Below are the code and all the weights of a small trained network. Each question names an input and a class and asks about switching units off, where a switched-off unit gives its printed mean instead of its output.

import numpy as np


def w(rows, s, z=0):
    codes = np.array(rows[::2]) - 128.0
    scale = np.full(codes.shape[1], s)
    scale[-1] = z or s
    return codes * scale


def f(y):
    return y / 2 * (1 + np.tanh(0.7978845608 * (y + 0.044715 * y**3)))


def log_softmax(a):
    a = a - a.max(-1, keepdims=True)
    return a - np.log(np.exp(a).sum(-1, keepdims=True))


def net(x, mask):
    res = np.array(x, float).reshape(1, 7) / 4 @ E
    y = f(res @ A[0][:, :-1].T + A[0][:, -1])
    res = res + np.where(mask, y, B[0][:, -1]) @ B[0][:, :-1]
    return log_softmax(res[-1] @ U[:, :-1].T + U[:, -1])


A, B = {}, {}
E = w([
[56,123,15],'x0',
[128,128,128],'x1',
[28,227,175],'x2',
[58,2,188],'x3',
[128,128,128],'x4',
[129,128,128],'x5',
[129,129,127],'x6',
],0.0094)
A[0] = w([
[45,118,185,89],'n1',
[167,137,193,255],'n2',
[151,28,118,163],'n3',
[251,142,54,210],'n4',
[158,75,112,99],'n5',
[137,241,116,148],'n6',
[60,112,17,177],'n7',
[145,135,148,222],'n8',
],0.023,0.0078)
B[0] = w([
[45,122,189,192],'n1',
[189,171,223,209],'n2',
[206,45,119,224],'n3',
[3,114,215,254],'n4',
[174,105,95,177],'n5',
[181,223,58,227],'n6',
[54,60,20,222],'n7',
[167,172,162,165],'n8',
],0.036,0.02)
U = w([
[102,161,238,216],'0',
[27,122,122,253],'1',
[255,107,171,108],'2',
[179,65,55,10],'3',
[215,239,129,39],'4',
[133,196,10,72],'5',
],0.0078,0.0037)

Each question gives the input, the list of numbers given to net, and the class t.
The units are the neurons (one row each of A and B). Each row of codes is followed by its name. A weight is (code - 128) times the scale printed after its matrix; where a second scale follows, it is the last column's (A, B and U).
mask holds one flag per neuron, in row order. A switched-off neuron (its flag False) gives its mean, the last column of its row in B, instead of its output. The means were averaged over made-up inputs and are rounded, as every weight is.
A unit's drop is (log p(t) with every unit on - log p(t) with that unit switched off) / (log p(t) with every unit on - log p(t) with every unit switched off).
The circuit of an input: a set's keep is (log p(t) with only the set's units on - log p(t) with every unit switched off) / (log p(t) with every unit on - log p(t) with every unit switched off). Starting from all 8 units, units are removed one at a time, each time the one whose removal leaves the highest keep (on an exact tie, the one counted first), for as long as the keep stays at least 0.8.
units of the circuit, in order: the units of the circuit, biggest drop first
k most important neurons: the k neurons with the biggest drops, biggest first
drop when u is switched off: that unit's drop, to one decimal
input [5,7,-7,1,4,-6,7], class 3: 2 most important neurons -> n3; n5
input [-3,8,2,-6,-7,0,0], class 4: units of the circuit, in order -> n6
input [4,-6,7,-1,2,-7,-4], class 5: 2 most important neurons -> n4; n6
input [-1,-7,2,2,0,1,-8], class 0: 3 most important neurons -> n7; n6; n3
input [-5,1,-8,1,8,6,-8], class 2: 3 most important neurons -> n3; n5; n1
input [0,2,-8,4,0,3,3], class 2: 2 most important neurons -> n7; n3
input [5,6,-1,7,-7,6,-8], class 3: 2 most important neurons -> n4; n3
input [-4,2,-5,2,0,-2,8], class 2: drop when n3 is switched off -> 0.3
input [-1,8,3,-2,8,-1,5], class 4: drop when n7 is switched off -> 0.2
input [-5,5,-8,4,2,4,-7], class 2: drop when n7 is switched off -> 0.0
